Moves between elements:
HH: ^>LH, §>CN
BT: ^>PG, §>JR
LB: ^>HF, §>RF
FJ: ^>FJ, §>HZ
GF: ^>HS, §>MG
FD: ^>ZG, §>SC
MT: ^>HZ, §>HP
CJ: ^>BM, §>HQ
CP: ^>MG, §>CJ
QT: ^>FD, §>LH
DQ: ^>NZ, §>BT
JM: ^>FZ, §>HS
HF: ^>DG, §>HF
FM: ^>RL, §>FJ
DC: ^>FT, §>NS
DZ: ^>RF, §>QG
ZP: ^>HH, §>RL
HS: ^>SN, §>BM
QG: ^>HQ, §>TB
NS: ^>FZ, §>MR
BG: ^>LB, §>CP
SN: ^>JM, §>GF
HP: ^>PP, §>BH
PH: ^>FJ, §>LH
FT: ^>FB, §>FZ
TG: ^>FS, §>RD
ZT: ^>GF, §>GG
NQ: ^>FM, §>PH
MR: ^>FR, §>ZG
RD: ^>RF, §>HF
FR: ^>MR, §>NZ
FZ: ^>DC, §>MQ
SM: ^>BH, §>TG
PZ: ^>FR, §>DQ
CN: ^>PZ, §>FM
FS: ^>SM, §>DG
HQ: ^>HP, §>HP
MG: ^>DG, §>TB
JZ: ^>HP, §>SM
BM: ^>BD, §>FB
PP: ^>HP, §>HP
MQ: ^>FD, §>FR
DG: ^>HF, §>LB
BD: ^>TB, §>CJ
BH: ^>JZ, §>ZP
RF: ^>BG, §>HQ
LH: ^>SC, §>ZP
FB: ^>CJ, §>DC
TB: ^>CP, §>BM
ZG: ^>JR, §>QT
HZ: ^>PH, §>QT
DR: ^>BT, §>ZG
SC: ^>QT, §>HH
RL: ^>CN, §>NQ
PG: ^>HH, §>NS
JR: ^>FZ, §>FD
NZ: ^>FR, §>PG
GG: ^>TG, §>DG

The rows follow the links: the fewer symbols apart two elements are, the more alike their rows tend to be.

Each row is also shifted at random along 5 hidden directions that mean nothing.

Some elements, each with a row of numbers:
HF: [ 22  10  -4 -16 -11 -10  -7  14 -10  -9  -1 -13   4  -2   4 -11 -12   8  -8 -21   2   8  -1   0 -13 -15   5  -8  -5  -2 -15  18   8  36  -4  18  22  25  33   1  12   9  -3]
FM: [ -7 -30   5   9 -12  22  -1  13  27 -21 -18  -9  20   0 -28 -15  -9   7 -23  14  27  12  -9 -21 -15 -15  -6  12  30   0 -37  -1 -12  12   1 -12   6   1  29 -11   9 -28 -21]
FT: [ 13  13   1 -23  -3  -1   1 -13  -9   0  -7   3 -10   6   8  12  12   4  24  -1  -4  -5  21  11  15   3   0  -2   9  16  21  13  18 -16   0   5  20   9 -10  -4   7 -18  -5]
HQ: [-23 -34 -11 -20  -2  -5   4   5   0 -31 -17  24 -10   6  26   4  18  -5   2   9   0   0  -6 -15   2 -33  11  12 -13   1  19   5 -14  -3  18  -8 -17  -8  16  31  12  -3  -2]
JM: [-25  -4  -7  22  11  27  12   5  -5  -9   0 -10  -4 -26 -15  -4  -4  20 -19   3  -8 -11   7   0  14  14 -23   2  14  15 -10 -24  -7  -4   2 -14 -16 -16  -6 -17 -11 -14 -11]
MQ: [ 13  16  -5  23   5   4  -2  -6  -8   9   9  -3 -27  11   8  -7   5  -5  -6   0   1 -12  13   7  11  15  -8  -1  12   3   4   4   0   7  -8   0  19  23   4  -5  -5 -13   3]
FJ: [ 10 -11  -9   5  -3  22   3   3  11 -15 -27  -3   4 -15 -10   3   6  -3  -9  15   3   8   2  -8   4  -9  -8   0  22   0 -25   2 -10 -17 -11 -19  -4 -13   0   1   4 -14   3]
SM: [-20  -6  11 -10  -3 -15   7   2   9  12  18 -11  10  -2   1 -11  -2  -3 -15   0  -7  12  18  14 -13   0  -2   8   1  -1  -6   2  15  23 -10  -4  13   4 -11 -23  -7   7 -17]
ZP: [-43 -20  11   3  -5  -2   8  -6  11   4  14  11  18  10 -11  -8  -4 -11   3   6   9   9  -2  -2 -10   1  23  15  16  -1 -21   0  -3  -4   0  -9   0   0  -5 -14   4  -2  -5]
QT: [ -5  -9  -1  -2   3  10  10  -2  -6  12  14   8  13   9  19   2  -2 -15  -8   8  14   1   0   2  15   1  15  -2  12  -2   4  17 -20  23 -20   8  18  22  14   7  17  16  25]
GG: [-19  -6  -5  -1  -1   1   7   5  -7   3   9  -4   7 -25   6  -6   4   8 -11 -20 -29   3   9   2  -2  -3   6  22  -4   7 -24  -5  -8  19 -12   3   6  -1 -22 -21  -1  12  -7]
CJ: [  2  17   9 -27   3  -8  -7  -3  -6   4  -7  -2   6  17 -12  20  -9   0  23   3  12  -6 -16  -5  -3   8   2 -17  -8   2  36   0  15 -26  18  10 -10 -16   2  16   4  -2   5]
DG: [ 14  30  -4  -2 -14 -15   4  11  -8   0  -2 -23  -4  -4 -16   4 -30   1 -14 -31 -17   3 -10 -12 -15 -18  -1 -15  -6   6 -25  10  10   9   4   4   1  -5  13  -6  11  19  -8]
ZG: [-13  11  -4  24   4  -2   6  -8 -17  -1  10  22 -30  12   7   4  -9 -16  17  -6  -1  -7   0  12  23   9  12 -13   7   7  -3   7   2 -11   6  -2  -1  12  28   8   1  13  23]
HS: [  6   8   5   8   3  -1   7  -3  -7  -4   8   8  -2 -13 -15  10 -28  33   5  -9   6 -19  -9   5  15   6 -24 -21   3  24  11 -18  13  -5  15  -2 -28 -14  22  -1  -2   9  -1]
NZ: [ 39   2   1  21   4  -9 -21  -5   5   7   9   4  -3   7  10 -14  17   1   9  -1   2  -4   1  10  -8  13   0  10 -22 -21   2  -8  -3  14   4  10   2  21  -6  -1 -16  -6   0]
MG: [ -3  13  -4  -7   7   6  -5   6 -16   6  -2  -4  14  -9  -6  19 -14   9  11 -12 -10 -12 -23 -15  -4   7   1 -10 -21   1   8 -12  -3 -21   8  14 -24 -28 -22   7  -2  21   8]
NS: [ -7  26  -7  20  -1  16  -1   0  -2   1 -13 -26 -35   2 -15  -5  14 -12 -13   2 -16  -8  17  -1   3  17 -13   6  20  -1 -11  -5   6 -21   0 -22   8 -10 -32 -20 -12 -37 -18]
FB: [-11  19   0 -15   8   8  -4  -2  -7  -2 -14 -12 -12   6 -17  10   8   1  12   9  -2  -2  13   7   6  27  -6 -10  17   7  11   2  24 -32   9  -4  10 -11 -14 -10  -9 -25  -9]
JR: [ 10  26   3  19  11   4   0   0 -10  10  18  -7 -19  16  -5 -13 -16  -1   4   4  17   0   9  28  11  35  -6 -33  14  -2   4  11  27  12  -4   8  20  29  37  -5 -15   7  20]
HP: [-10 -22  -1  -7  -6 -22  18   1   8  -9  -6  13 -10   0  18  10   1 -10  -5   0  -7  -1   3  -5   7 -39  -8  -3 -16  11  22   2  -6  -2   9 -23 -24 -14   2  24  11  10  -8]

From each start, follow one symbol. Which element do you reach?
Answers are names.
[-22  -7  10   5 -10   0   6  -6  11  17  13   6  25  19  -4  -2 -12 -19  -7   3  16   1 -10 -12  -6  -1  20  17   8  -5 -16   8 -16   6  -8   6  10  11   0  -7   9   7   2]
§
CN
[ 23 -21  -6  -8  -4   1  10  -5   5 -13 -11  23   2  -5  14  11  -8   5  12   8  11  10   8   9  17 -21  -1 -11  11  13  11  18  -1  -3  -6  -5   5   9  36  21  17   4  21]
^
PH
[-31  -7  -9  -8   8  12 -11  22  -4 -16 -21 -17  -2   4  -7  -7   4 -10 -24  13   6   5 -22 -24 -17  -4  -3  -4  -2 -16   4  -7 -10  -5  14  -6 -16 -17   1  15  -2  -8  -2]
^
HQ
[ -5 -13  13   6  -8   2  -5  -2  23  -9  -8   7  21   7 -21  -3  -8   3   9   5  18   9 -10 -11 -14  -9   6   9  14   4 -25   1   3 -12   9  -6  -2  -1  20  -5   2 -13 -10]
^
CN
[-17 -24  -7   7 -21   8  21  -3  10 -29 -28  23  -3  -1  -6  22 -16  -1   6  -1   9  -3 -15 -27  16 -49   8   3  28  27 -28  10 -24 -24   9 -22 -14 -11  36  20  35  -6  -3]
§
LH
[  7  15   6 -23   8  -1  -3  -7  -9   8   0  -4   9  10 -11  19  -7   9  20   3  12 -11  -9  -2   5  17  -1 -12  -6   4  34  -4  14 -27  12  16  -9 -12 -13   5   0   4   3]
§
FB
[  5  16  -1   1   3  17   0   1  -3  10  -1 -32 -13  -4  -9  -9   7   5 -19   8   2  -7  24   9   7  23 -19  -4  19   7   6  -1   9   8 -19  -5  26   7 -15 -20  -8 -27 -13]
^
DC
[ -5 -13   1 -10   2  15   6   0   4  31  22  -6  36   8  23  -8   9 -17 -23  19  17   0   4  -1   2   9  18  14   4 -18   7  13 -30  38 -41  13  32  23 -15  -5   8  12  17]
§
HH
[ 19  14  -8 -20   3  -7 -14  11 -15  -9 -19   2  -4   2   5   9   5  -6  11  -9  -6   7 -17 -10 -13  -5  11 -13 -17 -14   4  11   5  -7   9  16   0  -3  12  17   5  12  17]
^
LB
[ -5  -7   3 -26  -2  -4 -11   7 -14 -14  -7  11  13  15   6  11  -8  12  11  -6  19 -10 -29 -21  -5 -12  15  -1 -11   1  21   3 -10   4  20  24  -9   1  28  21  19   6   5]
^
MG
[ -8   1  -8   7   8   5   8 -12 -19   8  13  25 -15   5  21   9   6 -15  25   4  -6  -4   7  14  25  20  23  -5   6   5   4  10  -3  -8 -10   4  11  15   3   5   1  17  31]
§
SC
[ 16  -6  13   9 -10  -8 -13  -9  19   3   1   6  22   9 -16  -4  -5   1  17   5  16   5 -10  -9 -17  -3  10   5  -2  -7 -16  -3   3  -9   8   3  -4   2   0  -4  -1  -4 -10]
§
FM
[  8  21   3  10   7  -5   3  -2  -9  12  16  -8   6 -26 -15   5 -20  20   2 -19 -17  -7   1  12   8  15 -16 -18  -6   8  -6 -14  14 -12  -2  -2 -21 -19 -12 -11 -15  23   1]
§
GG
[-14  18  -1 -15   9   3 -10   7  -9   1  -8 -16  10   7 -19   8  -8  -5   0   3   7  -1 -25 -13 -11  13   1 -11  -8 -11  14  -8  -1 -28  17   8 -21 -24 -17   8  -3   5   3]
^
CP
[ -2   7 -11 -13  13   1 -17   6 -10 -18 -22   4 -14  -2   6   6  21 -14  13   5 -18   9  -7  -7  -5   7   9  -3 -18 -24   6   0   0 -30  12   2 -14 -17 -13  20 -15   7  20]
§
QG
[ -4  12  -7  36  -7  -4  -4  -3   2  10   2  -4 -18  14  -4  -4   1 -27  -7  -2  -4 -16  -6 -16  -4  -1   3  12  -4 -11 -17 -10 -19  -8  10  -8  -9   1 -30  -5  -4  -9 -22]
^
HH
